Below is a small trained network, with its code and all its weights. Each question gives an input and a class and asks what happens when units are switched off, that is, made to give their printed mean instead of their output.

import numpy as np


def w(rows, s, z=0):
    codes = np.array(rows[::2]) - 128.0
    scale = np.full(codes.shape[1], s)
    scale[-1] = z or s
    return codes * scale


def f(y):
    return y / 2 * (1 + np.tanh(0.7978845608 * (y + 0.044715 * y**3)))


def log_softmax(a):
    a = a - a.max(-1, keepdims=True)
    return a - np.log(np.exp(a).sum(-1, keepdims=True))


def net(x, mask):
    res = np.array(x, float).reshape(1, 5) / 4 @ E
    y = f(res @ A[0][:, :-1].T + A[0][:, -1])
    res = res + np.where(mask, y, B[0][:, -1]) @ B[0][:, :-1]
    return log_softmax(res[-1] @ U[:, :-1].T + U[:, -1])


A, B = {}, {}
E = w([
[58,132,73,56,119],'x0',
[153,67,64,175,133],'x1',
[22,82,207,135,185],'x2',
[255,114,187,57,185],'x3',
[118,235,68,176,216],'x4',
],0.0076)
A[0] = w([
[180,92,200,141,115,145],'N0',
[142,84,134,101,115,115],'N1',
[128,109,130,134,145,106],'N2',
[129,115,115,126,139,85],'N3',
[159,123,166,244,149,117],'N4',
[66,116,184,203,133,50],'N5',
[154,131,125,105,124,149],'N6',
[106,141,123,169,82,4],'N7',
[102,112,146,122,159,59],'N8',
[138,137,131,89,152,32],'N9',
[173,160,144,150,140,32],'N10',
[122,115,101,118,3,92],'N11',
[130,119,133,122,120,209],'N12',
[165,166,134,78,102,128],'N13',
[93,178,199,109,154,155],'N14',
[157,132,160,199,114,54],'N15',
[118,139,133,132,109,82],'N16',
[128,122,126,118,123,142],'N17',
[208,65,246,144,112,119],'N18',
[95,136,176,150,105,28],'N19',
[145,119,127,144,140,88],'N20',
[179,181,139,43,88,169],'N21',
[132,157,137,141,120,97],'N22',
[117,136,128,127,109,75],'N23',
[123,116,164,124,117,70],'N24',
[135,115,129,126,84,109],'N25',
[193,201,152,108,136,138],'N26',
[96,177,122,211,52,37],'N27',
[109,148,122,173,80,15],'N28',
[129,113,144,118,122,107],'N29',
[111,144,138,132,94,17],'N30',
[75,206,231,108,153,178],'N31',
[138,99,147,113,117,62],'N32',
[201,183,161,79,126,47],'N33',
[112,125,122,113,61,26],'N34',
[117,151,142,137,114,52],'N35',
[122,138,152,115,96,160],'N36',
[131,125,129,96,127,35],'N37',
[151,101,93,87,132,159],'N38',
],0.02,0.0039)
B[0] = w([
[140,154,217,140,104,202],'N0',
[82,125,133,105,139,163],'N1',
[138,111,121,110,121,131],'N2',
[128,117,132,115,122,127],'N3',
[197,103,168,153,185,195],'N4',
[70,37,146,160,81,182],'N5',
[127,112,140,161,114,152],'N6',
[134,160,90,148,142,151],'N7',
[167,127,141,75,120,144],'N8',
[146,155,101,160,141,139],'N9',
[161,96,140,88,169,161],'N10',
[177,132,190,90,28,193],'N11',
[120,126,131,142,111,144],'N12',
[96,93,123,191,119,172],'N13',
[105,207,157,96,123,180],'N14',
[166,134,176,167,160,161],'N15',
[118,136,120,131,127,129],'N16',
[126,133,129,132,118,132],'N17',
[96,153,254,163,93,248],'N18',
[110,125,135,156,89,148],'N19',
[148,115,138,112,128,135],'N20',
[46,81,97,235,127,203],'N21',
[114,127,129,136,165,134],'N22',
[121,139,121,119,124,129],'N23',
[124,130,147,120,126,143],'N24',
[131,100,140,90,108,148],'N25',
[145,55,75,75,201,199],'N26',
[121,185,51,166,164,189],'N27',
[126,155,84,139,148,154],'N28',
[113,137,133,122,129,138],'N29',
[112,128,108,117,116,132],'N30',
[42,206,186,95,143,205],'N31',
[105,148,151,131,146,148],'N32',
[214,107,72,156,96,196],'N33',
[140,107,146,90,83,153],'N34',
[105,130,127,132,140,128],'N35',
[89,91,112,105,127,147],'N36',
[119,147,122,154,134,131],'N37',
[118,127,154,165,68,162],'N38',
],0.04,0.017)
U = w([
[183,90,96,155,61,174],'0',
[105,109,234,151,81,172],'1',
[217,185,95,179,136,3],'2',
[187,2,158,113,170,24],'3',
[107,160,78,195,172,155],'4',
[219,39,145,233,205,182],'5',
[190,171,160,96,242,48],'6',
],0.0061,0.0057)

Each question gives the input, the list of numbers given to net, and the class t.
The units are the neurons (one row each of A and B). Each row of codes is followed by its name. A weight is (code - 128) times the scale printed after its matrix; where a second scale follows, it is the last column's (A, B and U).
mask holds one flag per neuron, in row order. A switched-off neuron (its flag False) gives its mean, the last column of its row in B, instead of its output. The means were averaged over made-up inputs and are rounded, as every weight is.
A unit's drop is (log p(t) with every unit on - log p(t) with that unit switched off) / (log p(t) with every unit on - log p(t) with every unit switched off).
The circuit of an input: a set's keep is (log p(t) with only the set's units on - log p(t) with every unit switched off) / (log p(t) with every unit on - log p(t) with every unit switched off). Starting from the 12 units with the biggest drops (on a tie, the unit counted first), units are removed one at a time, each time the one whose removal leaves the highest keep (on an exact tie, the one counted first), for as long as the keep stays at least 0.8.
circuit, biggest first: the units of the circuit, biggest drop first
most important unit: the unit with the biggest drop
top k neurons: the k neurons with the biggest drops, biggest first
drop of u: that unit's drop, to one decimal
input [2,5,1,1,6], class 5: top 2 neurons : [N31 N18]
input [0,-6,3,-8,5], class 4: most important unit : N27
input [6,6,-5,-2,5], class 2: top 3 neurons : [N18 N21 N5]
input [1,1,1,-7,-1], class 0: circuit, biggest first : [N11 N18 N31]
input [5,6,5,4,1], class 0: top 2 neurons : [N18 N31]
input [-1,2,-5,-2,-1], class 0: top 2 neurons : [N18 N31]
input [3,7,-3,-2,1], class 0: top 3 neurons : [N18 N31 N0]
input [0,-8,-7,8,-6], class 5: top 2 neurons : [N33 N26]
input [4,7,6,4,3], class 0: circuit, biggest first : [N18 N31 N4]
input [-2,-5,-5,-5,-3], class 0: top 2 neurons : [N11 N18]
input [-1,3,-7,-3,-2], class 0: top 2 neurons : [N18 N31]
input [3,6,4,-1,8], class 3: top 2 neurons : [N18 N21]
input [2,-7,-7,-6,-2], class 0: top 2 neurons : [N11 N18]
input [-3,0,-1,-5,5], class 4: circuit, biggest first : [N27]
input [-1,-2,3,-5,6], class 4: drop of N27 : 0.2
input [2,2,-7,5,4], class 5: drop of N24 : 0.0
input [-4,-7,1,5,7], class 6: drop of N31 : 0.5
input [5,4,7,-8,3], class 4: drop of N27 : 0.1
